Facts:
zastome (drusu trelo, kobra, grokle)
plavo (drusu grilusus, lilave, ropilum) (gogru skegrok, druvi, patrur, trelo, kabu, stamik, klotrun)
vegrus (gogru zeklil, skesar, trelo, stamik)
luzar (drusu stostu, kizul, broflak) (gogru zeklil, nedrir, pelen, tatrako, grulum)
bredo (gogru kloklel)
nadrol (drusu meluno, kleri, nulam)
stagon (drusu bapi, lilave) (gogru grulum, sestovu, flavu, fetron, tribrun)
bresken (drusu brotis, gagri)
pliste (gogru druvi, fafestus, vetes)
nuklam (gogru gustok, nepopu, zastome)
butro (drusu bredo, megrupor, pleda)
badul (drusu kloklaru, zeklil, gratir, drubuk, vibri, zaben)
festaklol (gogru nadrol, zoflu, flastam)
klidrisar (drusu nuklam, trelo)
vemekla (gogru brustas)
brele (gogru rabos, vilu, bapi, fetron)
biste (drusu kimun, gato, dostigel, flavu)
floplal (drusu penon, brogri, vegrus, nulam)
dobriflel (gogru kloklel, puzol, listak)
kleri (gogru bosek)
klugrebrus (drusu trefu, brustas)
bronubrim (drusu nirak)
ribru (drusu puzol) (gogru nedrir)
lezufles (drusu numik, vetes) (gogru zestan)
tofin (gogru stostu, teger)
lili (drusu grilusus) (gogru tatrako, gato, sestovu)
numik (gogru patrur, flumevo, nulam)
dostigel (gogru puzol, bronubrim, fafestus)
tebal (drusu muplatu) (gogru gropar, skegrok, meluno, biste, bririk, tribrun)
paben (drusu nedrir)
floren (drusu penon, brigris)
mises (drusu vobek, vemekla)
kizul (gogru brotim, stosko, butro, bibikan)
fibaru (gogru gigrik, pelen, zoflu)
lilave (gogru floren, brotim, storol)
ridre (drusu gritustak, brustas)
drubuk (gogru kosas, podrebruk)
rarak (drusu gukun)
stepasta (drusu dobriflel, brotim) (gogru pelen, tatrako, kabu, biste)
trefu (gogru stuzodes, futos, fetron)
kosas (drusu listak, lilave)
grabon (drusu penon)
plavofam (gogru zoflu, ropilum)
sebok (drusu vilu, pleda, dostigel)
steper (drusu vibri, grotre, megrupor)
vemo (drusu pliste, skirum, kabu)
brigris (gogru penon, zestan, pelen, bresken)
gaplel (drusu flakan, nirak, lonol, nulam)
podrebruk (drusu vilu)
kloklel (drusu brigris)
muplatu (gogru klugrebrus)
stamik (drusu numik, greste)
fubu (drusu kleri, flavu, grokle)
kopon (gogru zeklil, bapi)
fidrom (gogru flakan, nedrir, storol, sestovu, bririk)
lonol (gogru steper, puzol, listak)
gropluk (drusu festaklol, grotre, sani)
zoflu (drusu futos)
teros (drusu skegrok)
stuzodes (drusu rabos, patrur, skevur, skirum)
fafestus (drusu kizul, megrupor, nepopu, stosko)
grulum (drusu dipok, vemekla, flavu, nulam, bibikan)
grimi (drusu zeklil)
nevuvo (drusu storol)
skevur (gogru rabos, fubu)
skemes (drusu stostu, brustas) (gogru penon, gustok, gagri)
kimun (gogru leka, skirum, skesar, gestok)
plotevok (drusu gufo, gato, brustas, klotrun) (gogru bapi, nevuvo, fetron, tribrun)
zestan (drusu vegrus, tobrur)
vobek (gogru kloklaru, mises, sestovu, gritustak)
brogri (gogru suken, nadrol, devan, zestan, stuzodes)
tebutran (drusu kizul, vibri, vegrus, brele) (gogru klugrebrus, fubu, gufo)
grilusus (gogru nadrol, trute, zaplu, stamik, ropilum)
skaplu (drusu plavofam) (gogru flakan, zestan, vilu, sani, nepopu, plogul, ropilum)
dukloger (drusu kloklaru, skegrok, sani)
gustok (drusu nuklum)
leka (drusu gropar, greste)
plogul (drusu vuska)
tredo (drusu druvi, brotim, bririk)
nirak (gogru gropar, penon, zaplon, teros)
dipok (gogru rarak, skesar, bresken)
flumevo (drusu devan, druvi, gufo, skevur, stosko)
floflun (drusu pliste, patrur, bosek, nepopu)
pelen (drusu grilusus, grotre)
kezele (gogru paben, devan, bririk)
bidri (gogru tobrur, gukun)
kiskek (drusu futos, sestovu, vuska, kobra, tribrun) (gogru rabos, brotis, tobrur, vetes)
gigrik (drusu bidri, fidrom)
zaben (gogru klugrebrus, floplal, biste, klidrisar)

Known rows:
[-29  -3  18  18  17   1 -29  21   5  10  12   4   5 -10 -14  17  -2 -28
 -18 -14 -13  14   4 -10 -19 -19  -4  -6  -3] -> rarak
[ 17  -1  -8  -8 -13 -15   3  -5 -11  -9 -25 -12   9   6  20 -14  21  46
  11   3   1 -20  -8  13  -9   3  -7   8   9] -> dobriflel
[ 10 -19 -33 -22   1   7  33  11  44  25 -51 -15  -4   7  16 -45  19   1
  21 -36  28  25 -48 -20  36   6  40 -19  35] -> grilusus
[-49 -19 -20   5  34   7 -23  26  63  40 -39 -31 -10   5  -2 -22  19 -39
  -8 -38  11  25 -38 -23  13 -36  18 -31  15] -> lili
[-37  -5   8  -1  31  25 -12  50  71  33 -19 -32 -16  -8 -15 -28  14 -52
  -9 -43   1  24 -43 -46   6 -11  28 -39   9] -> pelen
[ 17   3 -15  -1 -15   2  23 -12  -1  -2  -8  -3 -12   5   5  -1  18  22
  21  -2  25   5   1  11   7  17   1  15   2] -> fibaru
[ 17   3   3 -20  -5  22  36  26  24   2 -14 -25 -14   5   1 -36  -7   9
  17   1   8 -19 -25 -29  11  30  14 -32  -6] -> grotre
[ 25   0  -3 -10 -12  -1  22  -9  -9 -10   0   2  -2   0   0  -4  -5  12
  10   0   3 -12  -4   1  16  16  10   1   4] -> zaplu
[  6   0 -20  -3  -9  -3  13 -22  -2  -6 -14  -8  -9  13   5 -11   7  23
  21  12  16 -10   0  14   8   1  -7   3  -3] -> vobek
[-38  -5  24  14   9  -4 -21  11   9   4  13   4  -1   1 -20  12   4 -24
 -19 -10 -16  21  10  -2 -11 -36  -7 -19  -6] -> mises
[ 29 -12 -10   9  -7   8  -1 -19 -11 -17  11   5  18 -14   4   1 -11  12
  21  -7   8 -27  -6   6   7  13   4  10   0] -> greste
[ 21  -9  -5  11   1  37  10   7   1 -27   6   2  -6 -15  -8  -3 -13  30
  46  -4  13 -26   2  -7  -6  27   1 -35 -14] -> skegrok
[-37  -2  -5  28  20   0 -32  12  14  20   1 -10  -1   1   1  12  12 -22
  -7  -5  -4  19   8   2 -28 -26 -16  -2 -10] -> tebal
[ 23  -2   0 -12  -7   3  16 -11  -7 -13   3   7   3  -1   3  -6  -8  12
   8   7   2 -13  -4   2  16  13   5  -1   3] -> brotis
[-65  13  41 -10  -4 -10 -21  28  26   9   9  23 -16  26   3  44  -7 -12
 -17  33  -9  20  51 -23   1 -51  43 -11  -2] -> floplal
[ 23   0  -3 -11 -11   8  18  -2  -5 -12   2   2   0   0   1  -7  -7  16
  14   3   6 -19  -2   0  12  21   4  -3  -4] -> gratir
[-25   1  20  16   9 -24 -19  12  -2  22  26  -8  16   1 -10  11   9 -41
 -46 -17 -26  14   2   2 -11 -30 -15  24  -5] -> podrebruk
[ -7   9  -5  -9  80  25 -46   3 -20  20 -14  47 -51  14  -7  40  -3 -38
 -38  12 -37  38 -15  14 -28   2 -12 -23  19] -> klugrebrus
[ 27 -14  -8  11  -9   6   3 -14 -10 -26   4   5  15 -15  -5  -1 -14  14
  20  -4   7 -21  -1  12  10  12  -1  -3   1] -> futos
[ 20  23 -11 -17 -13  -3  29   7  -5  18  -4 -19 -13  17  19 -15   7  14
  -5  24   7  -6   3  -1 -11  24 -14  23 -15] -> kizul
[  9   1 -24   2  -8   1   8 -26   1  -4 -14 -16 -14   9  10  -7  13  17
  20  15  23 -21  -2  12   8   3 -11   7 -11] -> fidrom

Rows:
No name comes twice in this set of rows, the named rows included.
[ 10  -2   2 -12 -10  -2  21 -22 -11 -22   8   9   5  -2  -9 -12  -4  16
  17  -3  -1  -9  -2  14  20   2  -2 -10  -1] : grokle
[-32 -14  21  30  12   0 -32   3   4  -8  21  11  15 -16 -22  17   4 -21
  -3 -24 -17  15   6  11 -17 -38 -12 -21  -4] : zastome
[ 24  -1 -33  -1  -4  -7  23  -5 -13   9   1   4  12  10  26 -14  -4  17
  19   9   2  -6   0  15  -1  12  -8  16  -2] : skevur
[ 16 -18 -19 -12  -8  -8  17 -17 -10  -3  -8  -1  17  -4   2 -17 -26   5
   1  -1  10  -5  -7  -5  29   6   9  10  15] : bapi
[-12 -21  21  45   7  14 -27  20   6   8  15   1   7 -14 -17  41   8 -28
  -6 -36  -8  25  11  14 -20 -20   1  -7   5] : zoflu
[-69   0  38   1   2 -20  -1  -7   9  -7  13  14 -11  12 -37  12  16 -17
 -18  -1 -15  35  24   6   8 -58  -9 -36  -9] : grulum
[-27  14  37   8  13  17   7  77  28  32   7 -48 -11  10  -9 -11   5 -33
 -32  -3 -26   3 -10 -37 -36   2  -9 -19 -24] : steper
[ 13  -9 -25  -2 -16  -4  30   1 -15  11 -12 -13   4  15  15 -24 -20  18
   9  29  14   1  10  -1  -1  12  -6   2  -8] : brele
[-37  28  10  10  20   0   5  60  25  51  20 -15 -17  35  22   9  11 -22
 -21  23 -27  21  20 -10 -41 -10 -11  -2 -30] : tebutran
[-37  19   0  12  29   1 -20  16   7  38  -4 -24 -30   6 -12  20  19 -28
 -36  10   4  22  10 -17 -37   2 -28  17 -15] : luzar
[ 29   4  -6 -18   2   1  11 -15 -17  -8  -1   9  -6   5   1  -2  -9   6
   3   6  -6  -9 -10   7  11  20   3   2   3] : gufo
[-18  -2  -1  44   0   7 -57   7  15   3   5  -1  19 -23   9   8  13 -29
   5 -12  -4  32   4  14 -45 -25 -13   7  -9] : lezufles
[ 36   7 -16 -42  43  24 -16 -38 -48 -12 -51  40 -54   2 -15   9 -13   1
 -23  29   0  18 -23   3  -9  50 -12 -11  28] : brustas
[-27  -7  21  39  24  34 -40  33  12  -8  13  -1  -3 -19 -22  17  -9 -12
  14 -17 -11   1  11 -13 -40  -9  -8 -42 -13] : teros

The same things again, as new rows of numbers:
Known rows:
[ -2  11  -1  -4  11  -3 -11 -11   9  -7  10   6   1 -23   3  13  12 -12
  28  12 -28   4  18  10  -2   4  12  12   1   6 -14 -19   5] -> vetes
[  5  19   6 -14 -22  10 -17 -22   9   0   4   0  -7 -39   3 -15   6 -17
  36  -2 -21  15   8  26 -25   9   8  -2  -3  13   1 -25  -4] -> stamik
[  6  -1  29   3  -9   0  -3   6   3  16  -4  -7 -14   0 -14 -20   6   7
   2  -1  19  -9 -28  -3 -23   4 -10 -13  -2   6   1   6   0] -> butro
[ -7   1   4   4  23  15  15   5 -17 -11   1 -10   0   3 -17  14  -6  13
  -6   5   9   0 -34   6  23 -11  -5  -6 -18 -18  -7   3  -3] -> bredo
[ -2   5  10 -20  -3   0 -31 -11  11  -7   7   3  -3 -15  11 -12 -15  -2
   7  -6  -1  22   9  11  -4  11  -4   8 -13   5  -2 -10 -13] -> skesar
[ 17 -14  21 -17  17  21  -1 -14 -17  -9   3  -4  -8  18   5  12 -23  20
  -6  -9   4  13  -1   4  16   8  18   9 -11 -11   9  -7 -23] -> kimun
[ 32 -23  33  14 -11  19  10   2   1  12 -19   2 -19  14  -9 -19 -10  12
   7  -8  12 -24 -14   3 -24  19  24 -14   8  11  11  14 -17] -> biste
[ 13 -10  26  14  43  -6  12   3 -11  11  -3   0 -15  24  -2  24  -3   5
  -7  -5   5  -6   6 -17  -2  -5  31   3   2   3  -9   9 -13] -> gato
[  1 -10  25  -8  31 -13  -4  -4 -13  10   7  -3  -5  23   2  25  -1  10
  -3   8  -1  -3   6 -13  -3  -2   9   7   3  -1  -5   0   2] -> vilu
[ 17  -7  18   4 -16   5  -7  -3  17  15 -34 -10 -10  11  -8 -29 -14  -2
 -10 -12   5 -31  -8  18 -13   2   8   3  27  22  29   2 -18] -> grulum
[  6   7  13  -6 -30  -3 -18  -3  11  -6  -1  -2  -1 -15  16 -18  -3 -15
  15  -3  -1   0   4   7 -10  21   0  -9  -5  12  -4  -8  -2] -> bresken
[-25  -8  -3 -18  39   8 -18  -5  14  17  27  17   3  13  10 -13 -11  -3
   8  -3   4  39  -1  12   1 -34 -20   7 -15   1  -7 -24  10] -> zeklil
[-22  -5  -9  -9  26  -7  -1   7   5  13  19  19   8  10   8  -1  -2   2
  15  12  -1  23  -4   0  -3 -17 -17  -1  -5  -3 -18  -8   8] -> skegrok
[-10  -1   6  -2  -6  -5 -10  12  13  13   8   4   2  -2   4 -21  -8  -5
  17   9  10   3 -22   7 -13  -4 -23 -16  -1   9  -8 -11  18] -> teros
[  1  10  11   0  29  -3 -15  -5  -5  -5  11   8  -7 -10 -14  17  19   2
 -14 -11  13  22  17 -15   3  -2  13   6 -15  -3 -17  20  -3] -> druvi
[ 17  12  32   7 -14   8 -14  -3   3   8  -3  -6 -19 -13 -25 -21  26  -8
 -16 -17  28 -10 -16 -12 -25  13   5 -16  -5   6   5  24   9] -> flumevo
[ 17   3   8   2 -28   0 -10 -11  22   8 -27  -2   0   0 -11 -27  -7   1
  -1  -3  10 -24  -9  22   4   4   0   4  30  20  18   8 -16] -> gaplel
[ 11  -1  33   4  47   1   9  -6 -14   8  16   5 -11  19  -4  35   8   2
   7   3  -2   7   7 -11   4  -3  32   2  -7  -4 -20   3  -7] -> brustas
[  6  -1  26  -3  33   1   7  -3  -3  11  13   9  -5  15  -7  19   7   0
   7   2   8  12  -3  -6  -2 -14  17   2  -4   0 -16   2   1] -> stostu
[ -1  14  -7   4   9  -6  -2   1  12  -8  13   7   1 -17  12  13  10 -25
  31   7 -25   7  16   7   1   2  16   5   0   7 -12 -17   7] -> gropar
[ 10  -2  27   9  33   2   8  -3  -6   8   5  -1 -12   9   1  20   8  -1
  15  -1  -5  -2   2  -8  -6  -5  28   0  -3   3 -11  -3  -2] -> gritustak

Rows:
No name comes twice in this set of rows, the named rows included.
[ -5   2  -5  -9   3  -2 -28   2  -3  -4  19   7  -3  -8 -27  18  37   5
 -33  -7   7  -4  24 -26   5   8  -5  13  -5   0   0  25  23] : rabos
[-16  21 -11  10  21  -6   0   1  -7 -18   0 -19   6 -30 -15   9 -10  -6
   0  19 -10 -15 -14  18  10   0   9   8 -12  -1 -27  10  -8] : puzol
[-22   4  -1   3  -5 -39  12 -12 -22  13  -9   0   4 -15  21   3  10  31
  15  10 -12  17   0 -21 -12   5 -28   0   9 -42  -3   6 -17] : ropilum
[ -7  -4 -10 -17  -2  26 -22 -10  -6  -5   6 -13  -7  -7   2   2  -8  -1
   0 -10 -26   5   2   4   3  -3  -6  12 -13  -9  19 -31   8] : kopon
[-10 -18 -22 -20  10  -7 -10  -7  -8  -6   7  -1  11  12   3   1 -37   9
 -20   6   6  24  36   3 -20   3  18  16 -12   8  -4  -1 -22] : trelo
[ 15   1  15   6 -13  -6  -4   0  13   7 -21 -11  -3   5  -5 -16 -12  -2
   0  -1   6 -24  -2  12 -11   5  12   2  23  12  14   6 -13] : mises
[ 15   4   8  -2 -26   6  -3  -3  29   8 -20  10   4   9 -13 -26   1   4
   2  -1  20 -25 -14  22   3   0  -6  -1  28  26  21   8  -5] : floplal
[ -3  -7  20   4  36 -10   4   5  -8   7   9   4  -4  19   0  12  -3  12
  -1   5   8   8  -2 -13  -3 -10   8   3  -3  -5 -11   6  -8] : pleda
[  1  -3  -8  -6  37 -13  -3  -9  14  -3 -13  11  15  24   2  17 -14  11
 -11   4  11   2  20  16  29 -15  11  25  23   5   5  11 -23] : nulam
[-16   2  11  12 -20 -22 -14   7   0   7 -14 -10  -9 -28  18 -23  -2  20
  11   0 -13 -11 -18 -12 -16  24 -22  -5   5 -21   1   8 -18] : kosas
[ 33  21  24 -19 -47 -25  -7   3  14  -6 -12  -5  11  28  22  -5   2 -31
   1   2  35  -8 -21   6  29  12 -26 -19  20  13   4  -6  18] : zestan
[ -2   6 -15  -3   4  14   6 -10  -4 -14  15   4   3 -25   9  22   5 -10
  30   3 -38  15  20  14  20  -5   7   8  -7  -6  -9 -27   4] : numik
[ 16 -11  13  16   5  45  11   4   8  18  -3  -3 -16   1   5 -26   0 -12
   8 -35  11  13 -27   3   2 -20   0 -22 -13   0  23 -21   3] : luzar
[-27  -5 -12 -11   8 -15  18 -18 -31   4  -1   2   8 -10  23  14   3  37
   9   4 -14  38  -3 -15   8 -10 -35   5  -7 -49   0  -6 -13] : grilusus

Now the same things, written a new way:
Known rows:
[ 15   6   5  17  -2 -28  -2  20  -1   0  15  23  -9  25] -> zaplon
[ 16   7  25  43 -23 -17  -6  35   3  24  19  20   8  41] -> lilave
[ 24   6   8   8   5 -17  -1  16   3 -10  25   7 -18  18] -> floren
[ 20  10  34  24 -24 -12 -10  35  24  -9  30  30  -1  29] -> stagon
[ 21  13   8  17   1 -19  -1  11   3  -6  25   7 -19  24] -> bronubrim
[ 21 -22   0   7  -9 -19   1  12  10  -5  17  16 -12  16] -> zestan
[ 18  11  27  -6  -9 -25  10  14   1 -27  11  38 -12  19] -> flumevo
[  6  -1  21  14  -2 -22  11  26 -15  -4  11  21  -5  32] -> stosko
[ 12   5   5  25  -1 -27  -3  23  -5   3  17  17  -7  28] -> nuklum
[ 17  -6  26  52 -25 -18  -1  22  16  16   7  21   7  36] -> plavofam
[ 11  -3   4  51   9 -14  -2  17 -12   4  21 -20 -12  29] -> nulam
[ 13   2  21   5  -7 -26  -4  11  -4 -28  15  31  -2  28] -> ridre
[ 21   2  30  18 -21  -8 -13  37 -11  15  12  26  28  37] -> zaben
[  3  -7  26  42  -3 -26  -4  14 -17 -16  13  11  -1  38] -> gato
[ 13  20   5  15  -2 -23   1  18  -6  14  26  29 -14  35] -> listak
[ 14   2   7  39   5 -19  -7  15  -8  -3  20  -4 -10  26] -> meluno
[  5  -8  15  22  -4 -23   0  20 -17  -7  15  22   1  32] -> stostu
[  9 -16   7  10  -5 -22  -3  33 -13   7  34  18  -3  32] -> zeklil
[ 13  20  38  36 -22 -11  14  30   3  14   7  22  -1  36] -> pliste
[ 14  -1  36  68 -16  -9 -10  18   3   2  14  -3   5  42] -> kleri
[ 12   9  22  21  -2 -30   8  26  -9   0  14  19 -10  28] -> bririk

Rows:
No name comes twice in this set of rows, the named rows included.
[ 21 -18  28  57 -22 -17   0  23  13  21  13  -2   4  35] : brigris
[ 11  -5  43  56 -19 -10  -9  14  -1 -11  11  11  13  46] : kimun
[ 15  12  29  44 -19 -13  -3  27   7  10  11  21   5  37] : bidri
[ 24  -8  37  41 -24 -22  -3  24  15   8  11  19   5  37] : fibaru
[ 16  13  28  51 -18 -15  -1  29   8  19  11  19   4  37] : numik
[ 29   4   9   1   2 -13  -5  11   3 -18  24   3 -18  14] : floplal
[ 24  -8   1  24  -2 -18  -8   4   9 -18  20   2 -17  18] : nadrol
[  6  -9  29  35 -21  10  -2  37   7  -7  28  16  11  32] : brele
[ 16 -12  30  21 -22  -4  -6  31   1  10  25  24  16  42] : drubuk
[  2   7   5  46  -1 -32 -13  23  -1  -8  21  22  -3  32] : tribrun
[  4 -11  12  13  -5 -19   3  26 -18   2  19  23   0  33] : megrupor

